How the states are linked:
los g sas
los q puz
los t vif
los a vip
los b lup
los w tiz
los x bek
sot g mak
sot q ris
sot t zot
sot a mim
sot b ker
sot w vep
sot x sim
lur g rin
lur q vif
lur t puz
lur a mos
lur b zez
lur w vup
lur x lir
zez g tus
zez q luv
zez t gek
zez a nuv
zez b lur
zez w zad
zez x zit
ked g ses
ked q fut
ked t ren
ked a pev
ked b gor
ked w lir
ked x vup
luv g tak
luv q zez
luv t lup
luv a lis
luv b vif
luv w lak
luv x rap
zur g vud
zur q bek
zur t lir
zur a mir
zur b bas
zur w ren
zur x puz
dat g let
dat q vep
dat t taf
dat a laz
dat b biv
dat w ris
dat x kul
num g biv
num q gik
num t nas
num a raz
num b let
num w kig
num x vin
tak g luv
tak q tus
tak t vov
tak a ziv
tak b mif
tak w tis
tak x beg
teg g zot
teg q rab
teg t mak
teg a beg
teg b kav
teg w bur
teg x ziv
bir g mar
bir q ren
bir t fut
bir a pof
bir b bar
bir w bek
bir x tiz
vus g gek
vus q vov
vus t tus
vus a ger
vus b mog
vus w fam
vus x bev
bes g dab
bes q kav
bes t kig
bes a mem
bes b rab
bes w nas
bes x sif
pud g fep
pud q nas
pud t gik
pud a gur
pud b bur
pud w kav
pud x piz
let g dat
let q mez
let t gen
let a dav
let b num
let w mip
let x tok
dab g bes
dab q moz
dab t mir
dab a lir
dab b duf
dab w pev
dab x mos
mar g bir
mar q raz
mar t gur
mar a gik
mar b dig
mar w gep
mar x loz
mem g lir
mem q saf
mem t vud
mem a bes
mem b sek
mem w ses
mem x rin
fut g gur
fut q ked
fut t bir
fut a fep
fut b nin
fut w sef
fut x gab
zis g sim
zis q ger
zis t ziv
zis a vov
zis b nid
zis w ral
zis x mak
mim g til
mim q bas
mim t rap
mim a sot
mim b bek
mim w bar
mim x lup
pev g nas
pev q fep
pev t biv
pev a ked
pev b taf
pev w dab
pev x zor
sef g saf
sef q lir
sef t bek
sef a moz
sef b rap
sef w fut
sef x vif
vud g zur
vud q gep
vud t mem
vud a kig
vud b bev
vud w raz
vud x mog
vep g mez
vep q dat
vep t lok
vep a bar
vep b pof
vep w sot
vep x tam
lis g ziv
lis q nuv
lis t sim
lis a luv
lis b voz
lis w ler
lis x zot
vos g ger
vos q sim
vos t nuv
vos a gek
vos b pil
vos w kul
vos x ris
sim g zis
sim q vos
sim t lis
sim a lup
sim b vip
sim w tam
sim x sot
bil g fab
bil q tiz
bil t vup
bil a sab
bil b bub
bil w puz
bil x ren
saf g sef
saf q mem
saf t gep
saf a kav
saf b beg
saf w gur
saf x mif
nok g gor
nok q vad
nok t dav
nok a gen
nok b ses
nok w sek
nok x tol
zit g sek
zit q rap
zit t bas
zit a duf
zit b lir
zit w gor
zit x zez
kav g moz
kav q bes
kav t pap
kav a saf
kav b teg
kav w pud
kav x rim
pon g ler
pon q fon
pon t ral
pon a tis
pon b piz
pon w ziv
pon x bur
duf g rab
duf q zot
duf t ris
duf a zit
duf b dab
duf w taf
duf x nuv
lok g bur
lok q taf
lok t vep
lok a nin
lok b fep
lok w zot
lok x ler
nid g vip
nid q lel
nid t rim
nid a sas
nid b zis
nid w tun
nid x pap
piz g fom
piz q fen
piz t tun
piz a sov
piz b pon
piz w rim
piz x pud
gor g nok
gor q nin
gor t laz
gor a taf
gor b ked
gor w zit
gor x zad
ger g vos
ger q zis
ger t fil
ger a vus
ger b lel
ger w tok
ger x mip
gek g vus
gek q lup
gek t zez
gek a vos
gek b puz
gek w bub
gek x bas
bek g gep
bek q zur
bek t sef
bek a ker
bek b mim
bek w bir
bek x los
dig g bar
dig q dav
dig t vad
dig a mez
dig b mar
dig w til
dig x baf
sek g zit
sek q beg
sek t bev
sek a rab
sek b mem
sek w nok
sek x tus
rab g duf
rab q teg
rab t mip
rab a sek
rab b bes
rab w gen
rab x fil
raz g ren
raz q mar
raz t ses
raz a num
raz b dav
raz w vud
raz x fab
tis g lak
tis q tol
tis t baf
tis a pon
tis b sov
tis w tak
tis x vad
pof g gik
pof q biv
pof t fep
pof a bir
pof b vep
pof w ker
baf g kam
baf q fam
baf t tis
baf a ral
baf b loz
baf w vov
baf x dig
sov g gab
sov q fif
sov t loz
sov a piz
sov b tis
sov w mif
sov x gur
zuk g fon
zuk q ler
zuk t kul
zuk a zad
zuk b zor
zuk w nuv
zuk x taf
sab g vin
sab t zor
sab a bil
sab b kul
sab w pil
sab x biv
tok g kul
tok q ral
tok t fon
tok a fam
tok b vin
tok w ger
tok x let
moz g kav
moz q dab
moz t ker
moz a sef
moz b zot
moz w fep
moz x voz
bas g bev
bas q mim
bas t zit
bas a ris
bas b zur
bas w laz
bas x gek
mez g vep
mez q let
mez t bur
mez a dig
mez b gik
mez w mak
mez x ral
vov g lup
vov q vus
vov t tak
vov a zis
vov b sas
vov w baf
vov x til
fep g pud
fep q pev
fep t pof
fep a fut
fep b lok
fep w moz
fep x fom
lak g tis
lak q zad
lak t kam
lak a ler
lak b gab
lak w luv
lak x nin
beg g rap
beg q sek
beg t til
beg a teg
beg b saf
beg w vad
beg x tak
vif g mif
vif q lur
vif t los
vif a voz
vif b luv
vif w gab
vif x sef
sif g mos
sif q rim
sif t lel
sif a rin
sif b fil
sif w fen
sif x bes
bev g bas
bev q til
bev t sek
bev a mip
bev b vud
bev w dav
bev x vus
dav g laz
dav q dig
dav t nok
dav a let
dav b raz
dav w bev
dav x fam
ler g pon
ler q zuk
ler t tam
ler a lak
ler b fom
ler w lis
ler x lok
kig g mir
kig q pap
kig t bes
kig a vud
kig b mip
kig w num
kig x lel
vip g nid
vip q pil
vip t voz
vip a los
vip b sim
vip x ker
ker g pap
ker q mir
ker t moz
ker a bek
ker b sot
ker w pof
ker x vip
tol g zad
tol q tis
tol t fam
tol a fon
tol b fif
tol w tus
tol x nok
ral g tam
ral q tok
ral t pon
ral a baf
ral b tun
ral w zis
ral x mez
til g mim
til q bev
til t beg
til a mak
til b gep
til w dig
til x vov
nin g vad
nin q gor
nin t bar
nin a lok
nin b fut
nin w rap
nin x lak
voz g rim
voz q mos
voz t vip
voz a vif
voz b lis
voz w fom
voz x moz
pil g lel
pil q vip
pil t mos
pil a puz
pil b vos
pil w sab
pil x mir
gab g sov
gab q vup
gab t tiz
gab a fom
gab b lak
gab w vif
gab x fut
fab g bil
fab q loz
fab t fif
fab a vin
fab b fam
fab w mog
fab x raz
zad g tol
zad q lak
zad t bub
zad a zuk
zad b vup
zad w zez
zad x gor
mak g sot
mak q mip
mak t teg
mak a til
mak b pap
mak w mez
mak x zis
ris g mip
ris q sot
ris t duf
ris a bas
ris b mir
ris w dat
ris x vos
vad g nin
vad q nok
vad t dig
vad a bur
vad b gur
vad w beg
vad x tis
mog g puz
mog q sas
mog t rin
mog a lel
mog b vus
mog w fab
mog x vud
kam g baf
kam q bub
kam t lak
kam a tam
kam b tiz
kam w lup
kam x bar
tus g zez
tus q tak
tus t vus
tus a fil
tus b rin
tus w tol
tus x sek
lir g mem
lir q sef
lir t zur
lir a dab
lir b zit
lir w ked
lir x lur
zot g teg
zot q duf
zot t sot
zot a rap
zot b moz
zot w lok
zot x lis
puz g mog
puz q los
puz t lur
puz a pil
puz b gek
puz w bil
puz x zur
fom g piz
fom q zor
fom a gab
fom b ler
fom w voz
fom x fep
ses g ked
ses q gur
ses t raz
ses a nas
ses b nok
ses w mem
ses x fif
mos g sif
mos q voz
mos t pil
mos a lur
mos b nuv
mos w zor
mos x dab
zor g fen
zor q fom
zor t sab
zor a vup
zor b zuk
zor w mos
zor x pev
bur g lok
bur q gen
bur t mez
bur a vad
bur b pud
bur w teg
bur x pon
rap g beg
rap q zit
rap t mim
rap a zot
rap b sef
rap w nin
rap x luv
rim g voz
rim q sif
rim t nid
rim a mif
rim b ziv
rim w piz
rim x kav
gik g pof
gik q num
gik t pud
gik a mar
gik b mez
gik w pap
gik x tun
bar g dig
bar q laz
bar t nin
bar a vep
bar b bir
bar w mim
bar x kam
tun q vin
tun t piz
tun a loz
tun b ral
tun w nid
tun x gik
kul g tok
kul q tam
kul t zuk
kul a bub
kul b sab
kul w vos
kul x dat
lel g pil
lel q nid
lel t sif
lel a mog
lel b ger
lel w vin
lel x kig
vup g fif
vup q gab
vup t bil
vup a zor
vup b zad
vup w lur
vup x ked
fon g zuk
fon q pon
fon t tok
fon a tol
fon b fen
fon w fil
fon x gen
fen g zor
fen q piz
fen t vin
fen a fif
fen b fon
fen w sif
fen x nas
loz g tiz
loz q fab
loz t sov
loz a tun
loz b baf
loz w sas
loz x mar
ziv g lis
ziv q fil
ziv t zis
ziv a tak
ziv b rim
ziv w pon
ziv x teg
tam g ral
tam q kul
tam t ler
tam a kam
tam w sim
tam x vep
gen g taf
gen q bur
gen t let
gen a nok
gen b nas
gen w rab
gen x fon
gep g bek
gep q vud
gep t saf
gep a pap
gep b til
gep w mar
gep x sas
fil g nuv
fil q ziv
fil t ger
fil a tus
fil b sif
fil w fon
fil x rab
fam g bub
fam q baf
fam t tol
fam a tok
fam b fab
fam w vus
fam x dav
nuv g fil
nuv q lis
nuv t vos
nuv a zez
nuv b mos
nuv w zuk
nuv x duf
fif g vup
fif q sov
fif t fab
fif a fen
fif b tol
fif w rin
fif x ses
biv g num
biv q pof
biv t pev
biv a ren
biv b dat
biv w mir
biv x sab
lup g vov
lup q gek
lup t luv
lup a sim
lup b los
lup w kam
lup x mim
gur g fut
gur q ses
gur t mar
gur a pud
gur b vad
gur w saf
gur x sov
nas g pev
nas q pud
nas t num
nas a ses
nas b gen
nas w bes
nas x fen
ren g raz
ren q bir
ren t ked
ren a biv
ren b laz
ren w zur
ren x bil
rin g lur
rin q mif
rin t mog
rin a sif
rin b tus
rin w fif
rin x mem
sas g los
sas q mog
sas t mif
sas a nid
sas b vov
sas w loz
sas x gep
pap g ker
pap q kig
pap t kav
pap a gep
pap b mak
pap w gik
pap x nid
laz g dav
laz q bar
laz t gor
laz a dat
laz b ren
laz w bas
laz x bub
tiz g loz
tiz q bil
tiz t gab
tiz b kam
tiz w los
tiz x bir
mif g vif
mif q rin
mif t sas
mif a rim
mif b tak
mif w sov
mif x saf
taf g gen
taf q lok
taf t dat
taf a gor
taf b pev
taf w duf
taf x zuk
mip g ris
mip q mak
mip t rab
mip a bev
mip b kig
mip w let
mip x ger
mir g kig
mir q ker
mir t dab
mir a zur
mir b ris
mir w biv
mir x pil
bub g fam
bub q kam
bub t zad
bub a kul
bub b bil
bub w gek
bub x laz
vin g sab
vin q tun
vin t fen
vin a fab
vin b tok
vin w lel
vin x num

In the rows, zero is written as 493.

The rows follow the links: the fewer symbols apart two states are, the more alike their rows tend to be.

Name the state of each row.
585;659;571;522;313;727;491;447;410;550;476;263;213;462;606;427;549;641;683;511;688;366;560;530;567;328;575;437;423;522;527;330;525;555;579;528;785;641;744;366;568;355;493;470;297;691;569;625;695;379;544;576;282 | tol
606;533;261;416;495;522;288;357;553;448;428;381;308;465;587;548;595;566;559;592;489;610;290;446;598;349;539;572;673;498;143;515;513;612;499;627;751;607;676;436;603;335;470;757;537;398;388;308;351;310;388;701;300 | sif
579;519;594;487;383;389;689;720;499;717;618;614;586;381;332;544;400;452;465;370;542;248;469;513;367;592;438;399;439;490;678;562;484;440;305;395;205;373;283;421;486;613;376;263;611;863;396;651;407;523;614;561;744 | til
470;615;536;479;529;794;589;382;521;555;758;460;385;333;441;658;461;515;357;485;652;358;501;569;387;389;438;531;574;663;677;375;605;461;681;489;463;517;762;339;358;549;614;634;523;565;337;542;535;657;416;245;240 | gek
359;295;341;657;532;96;447;453;538;485;499;558;590;428;509;517;561;528;529;737;491;485;445;610;498;548;564;374;511;307;483;295;603;625;410;558;662;453;387;545;600;397;464;255;560;391;317;376;303;651;522;669;348 | tun
273;365;539;442;741;260;545;482;389;557;470;639;789;549;483;452;502;521;578;493;231;509;532;452;459;639;492;472;502;424;619;485;497;351;402;472;154;481;223;738;542;547;474;268;536;439;617;510;380;671;628;301;624 | vep
537;640;426;498;406;707;551;478;564;670;646;494;349;252;422;681;494;611;472;522;727;293;441;675;471;318;522;514;549;691;636;340;681;571;501;570;515;545;759;297;487;434;497;514;404;751;244;565;440;532;530;371;287 | vus
745;586;546;482;109;770;467;574;473;591;364;510;380;530;521;409;364;385;392;402;615;585;348;490;611;362;465;612;479;545;351;629;301;556;488;469;472;488;545;382;429;677;394;659;504;612;590;571;448;86;378;565;686 | mem
538;659;488;212;736;752;412;369;399;500;381;432;459;544;543;488;512;533;618;359;245;610;394;318;541;475;426;597;573;598;261;671;460;256;566;538;244;527;582;572;575;555;475;734;455;422;740;495;509;368;480;317;655 | duf
374;461;277;484;651;596;367;243;620;408;543;579;497;370;501;742;604;560;412;674;513;602;369;525;508;450;418;658;606;547;359;388;532;573;515;591;523;506;726;501;480;448;663;673;535;201;303;277;291;577;386;306;231 | pil
702;667;509;438;446;443;553;612;477;465;646;259;288;454;493;472;504;480;522;384;543;268;532;469;400;593;620;287;422;478;571;589;625;418;445;465;795;509;551;352;482;382;414;433;571;773;222;369;682;484;435;743;459 | tak
458;328;418;748;301;237;594;624;542;518;589;501;495;419;438;425;406;502;404;673;686;355;544;680;432;513;485;328;378;350;702;271;479;663;449;453;708;382;443;412;478;518;513;178;566;534;314;490;430;630;467;684;343 | loz
633;448;288;481;543;223;339;507;577;367;525;399;418;482;525;475;629;444;445;558;412;526;415;488;460;578;563;361;544;388;308;585;594;508;354;521;785;465;425;507;540;330;438;501;620;429;219;182;446;460;398;879;414 | rim
367;264;287;522;750;236;428;372;674;344;653;545;568;408;449;607;549;468;394;630;377;499;394;499;348;668;402;524;539;350;513;475;521;553;456;456;440;377;483;512;490;527;616;434;717;264;167;286;362;734;334;529;353 | vip
402;468;494;381;560;558;441;490;462;747;259;720;650;446;528;503;583;623;564;514;460;535;378;506;711;344;558;618;593;617;384;393;592;560;401;684;260;630;422;570;616;421;388;428;266;557;814;640;275;426;782;225;537 | let
267;389;442;500;845;243;430;366;547;398;647;473;569;492;454;543;550;580;583;670;375;382;557;531;370;637;530;357;451;317;610;358;663;477;448;507;447;553;400;617;605;422;582;266;506;433;385;386;507;877;594;420;292 | tam
506;331;337;496;482;157;444;549;541;620;443;739;726;501;410;550;501;372;419;505;368;516;312;474;434;611;406;559;543;483;385;589;543;497;305;407;207;367;260;492;498;563;368;366;642;483;399;397;150;496;523;580;711 | pap
420;439;469;396;577;584;424;440;496;447;391;691;660;452;420;662;527;449;340;499;397;696;340;426;556;397;347;770;597;643;324;509;458;508;486;543;156;480;508;500;447;609;506;742;503;272;608;480;252;471;412;218;625 | mir
640;558;411;591;312;358;542;590;553;369;572;332;289;518;465;444;502;394;370;513;643;436;467;476;399;589;566;362;433;431;497;625;527;506;424;354;836;374;526;334;379;414;469;503;616;647;141;378;577;385;347;865;509 | mif
350;440;715;546;505;385;725;593;414;583;589;614;727;549;379;432;359;452;478;389;443;332;693;496;377;601;451;412;424;418;752;442;451;352;455;332;173;431;279;578;454;624;509;267;552;587;595;710;545;702;607;318;674 | bar
385;484;368;383;605;513;392;346;512;663;509;519;482;380;521;579;659;678;671;645;572;460;422;635;577;339;597;471;566;596;445;262;641;646;521;693;590;710;641;473;667;252;490;422;315;505;481;459;292;602;686;374;172 | tok
577;430;367;674;349;266;534;621;578;557;671;548;464;346;397;563;433;504;320;613;650;369;418;603;360;565;417;366;462;453;727;369;534;598;453;463;557;295;407;304;437;527;461;282;631;622;78;434;370;599;391;756;386 | sas
530;598;555;288;472;522;374;463;348;620;257;453;547;527;594;334;530;592;714;428;378;579;371;424;675;394;572;572;536;517;277;548;472;472;470;641;426;670;463;591;742;408;389;533;352;516;863;550;449;278;723;460;590 | gen
717;505;583;518;171;394;568;732;516;474;378;504;491;595;461;339;383;342;327;348;550;510;506;398;441;588;516;468;445;549;478;715;400;422;376;342;516;358;314;421;355;591;325;522;575;640;389;525;487;240;397;782;817 | saf
380;469;476;612;387;238;607;569;481;601;695;501;461;440;397;466;446;542;539;549;626;219;569;609;379;599;559;276;399;364;778;289;644;583;443;491;602;440;415;387;536;391;488;132;516;702;285;537;515;720;539;534;296 | baf
508;524;320;411;675;652;286;271;570;278;502;337;308;465;578;610;605;542;533;532;417;667;370;478;563;432;499;593;583;522;289;532;443;550;612;543;686;471;710;474;510;518;613;758;582;185;414;260;474;440;305;548;292 | mos
566;507;349;603;245;631;499;458;683;645;555;558;358;310;445;646;485;486;314;622;762;463;399;667;465;275;459;533;528;604;554;314;535;695;532;541;634;444;727;243;399;503;501;560;472;520;211;518;290;459;442;476;274 | mog
391;411;387;517;630;580;329;226;542;247;447;361;412;611;644;513;564;627;545;666;468;660;474;445;610;384;515;523;533;412;273;423;410;648;584;524;774;551;690;616;606;386;651;733;473;117;583;385;624;442;390;507;297 | zor
602;344;510;499;439;218;433;635;439;432;241;590;648;691;591;318;575;437;502;501;317;678;476;437;601;580;573;456;446;349;300;664;404;450;330;501;566;511;257;629;595;414;320;410;446;410;679;391;460;292;527;764;776 | pud
444;248;460;546;397;69;472;637;499;608;330;733;786;517;456;391;499;426;485;551;425;567;399;531;537;558;468;508;464;380;480;451;475;507;318;527;325;418;249;632;595;532;338;211;547;388;569;480;189;484;601;624;653 | gik
581;470;420;618;466;384;542;593;510;643;709;490;412;249;407;583;435;571;459;477;656;162;507;556;368;561;502;324;457;469;748;397;611;479;483;418;491;356;458;346;525;456;461;247;591;799;63;523;424;636;507;589;345 | vov
393;397;298;592;446;426;376;382;621;556;445;588;515;444;558;573;651;611;483;765;627;533;398;608;643;315;533;521;610;498;373;243;544;747;465;685;631;647;621;456;581;286;474;489;356;295;504;450;267;558;569;460;212 | vin

Each walk starts at a row. The symbols on each line, taken left to right, move it on to the next state.
Answer with the state's row; about right is enough.
---
472;337;268;544;553;127;337;497;623;484;614;553;533;312;438;623;575;499;438;685;470;417;352;553;385;561;467;453;554;363;456;426;622;531;355;514;566;365;371;474;581;415;528;372;659;443;161;273;232;662;427;699;353
a t b x	684;675;665;376;356;474;624;753;407;582;515;436;482;553;399;399;450;401;470;301;482;352;529;464;469;600;565;377;417;498;496;739;454;313;355;379;435;469;368;500;493;537;323;445;516;858;463;524;634;389;524;726;787
g g w	611;602;724;473;294;410;658;712;334;567;391;477;543;623;523;292;409;426;587;305;521;417;669;461;443;598;608;344;427;445;544;634;452;389;449;453;547;570;334;487;519;476;317;284;414;759;610;569;728;356;593;674;732
---
505;517;462;436;643;232;438;535;450;415;472;368;431;525;584;401;631;557;663;551;404;414;545;524;482;635;697;238;500;353;422;493;610;476;337;580;772;628;388;546;626;188;457;365;404;556;451;287;634;507;608;800;342
x w	641;545;545;250;610;329;435;672;445;568;438;466;549;548;521;432;613;438;608;304;261;470;462;375;483;639;612;440;490;461;347;739;555;247;274;457;380;522;264;612;604;411;334;468;480;712;545;340;495;343;547;681;745
g t a	441;491;594;434;501;461;664;618;485;564;697;577;608;457;332;530;323;373;337;291;461;332;564;485;327;624;404;467;407;465;719;579;470;293;490;329;140;416;368;492;369;678;515;300;642;698;405;613;496;640;513;361;680
---
350;419;345;411;840;288;436;376;529;423;718;482;559;363;432;637;562;587;544;534;345;424;511;464;293;683;471;379;528;402;652;462;645;374;441;518;373;411;509;550;624;459;571;359;627;474;245;291;439;860;409;429;332
w a	293;420;593;630;603;393;618;466;416;432;701;447;563;434;441;437;406;550;469;524;590;321;707;571;329;605;497;298;385;357;834;300;584;468;571;396;519;484;513;493;423;480;590;221;549;506;322;584;678;795;536;378;261
b b b	344;353;543;767;412;290;596;485;530;384;680;524;575;504;448;482;390;468;427;640;622;378;612;545;346;587;395;374;416;382;807;270;400;621;588;371;650;289;451;501;421;593;609;304;563;394;270;570;569;766;399;505;305
---
624;641;471;177;520;699;369;506;413;580;361;419;432;468;551;514;537;523;656;324;325;619;311;399;596;453;527;592;625;575;184;632;583;367;462;598;336;586;503;513;671;420;369;645;446;646;691;489;401;194;595;489;631
b w	515;464;454;439;341;546;350;493;486;525;196;549;519;603;626;371;536;496;608;540;413;780;395;478;738;370;493;637;551;520;188;562;409;591;485;602;489;562;463;554;641;439;407;592;383;330;809;538;404;219;555;581;635
x x t	431;329;412;522;369;473;425;468;560;684;220;771;743;499;476;482;548;560;456;615;488;662;327;573;653;335;485;653;566;563;303;380;500;654;441;704;329;530;379;526;542;477;393;537;358;340;763;547;181;355;647;370;585
---
552;520;611;352;587;280;449;656;400;538;312;517;569;660;576;336;571;505;614;426;285;531;560;461;562;594;604;406;443;442;331;627;508;347;331;542;391;599;215;660;679;348;347;333;341;583;724;464;579;411;656;659;734
x w	621;572;326;385;654;274;427;537;516;410;587;342;346;459;574;459;652;581;638;473;392;460;439;424;429;667;629;345;502;441;390;612;679;378;357;528;680;525;444;522;665;259;479;432;551;643;220;179;509;519;468;810;396
g a x b	671;505;602;564;391;524;619;664;462;320;501;463;462;639;427;342;371;255;346;309;448;589;583;392;437;639;426;543;431;480;571;676;335;304;502;312;464;337;419;517;249;689;527;620;662;502;476;511;724;409;240;608;842
---
544;389;539;651;94;645;596;621;515;686;330;700;605;470;475;533;390;429;377;546;655;517;488;600;648;262;460;622;455;604;529;327;410;712;535;509;403;454;508;398;385;629;414;473;360;456;692;753;367;320;593;378;590
a w	533;381;354;435;382;479;339;503;545;669;319;699;655;410;414;609;565;453;390;578;548;674;240;476;609;407;424;710;650;614;244;452;480;523;389;627;224;527;497;494;515;522;392;565;398;439;571;455;129;329;572;417;650
a t w	615;532;550;577;66;688;512;585;440;562;212;472;444;543;589;326;365;449;480;440;634;596;465;545;700;327;501;604;498;508;382;447;280;612;574;421;618;469;511;452;477;567;439;585;402;494;769;642;550;99;512;578;633
---
449;429;345;448;666;204;395;488;566;552;694;481;551;346;452;616;564;546;580;532;401;263;422;526;359;632;550;314;546;439;519;444;739;483;333;542;450;482;425;503;591;332;464;241;604;672;160;273;239;661;569;635;310
g q	355;605;351;363;806;646;370;269;511;489;683;529;488;364;410;705;665;626;519;552;513;477;409;520;426;456;445;588;598;668;498;397;676;481;614;631;331;556;707;501;586;403;579;653;472;360;392;384;289;766;510;208;215
a x	440;673;576;421;499;824;713;498;485;664;552;574;552;393;373;582;410;459;351;365;584;470;510;486;449;398;452;667;536;716;609;481;514;420;625;463;147;455;546;476;342;659;536;657;428;606;574;713;492;531;495;153;567
---
565;467;518;716;252;302;521;633;521;350;495;361;354;604;564;366;456;483;450;601;582;445;609;528;483;555;631;312;333;379;559;467;463;597;496;445;929;459;424;418;439;370;427;374;448;515;335;436;724;429;415;871;400
a t b x	439;346;497;452;587;158;451;608;424;675;402;641;758;458;443;446;514;500;659;492;345;383;450;542;516;587;554;401;488;408;491;458;562;396;326;570;241;508;208;608;654;494;339;196;431;592;647;556;254;620;730;506;591
w b a	560;416;518;620;233;327;637;715;580;700;470;725;660;412;357;492;357;344;309;455;528;418;398;593;445;553;375;491;431;442;573;519;426;475;397;387;322;325;275;432;395;672;393;325;670;612;325;598;298;451;426;628;808
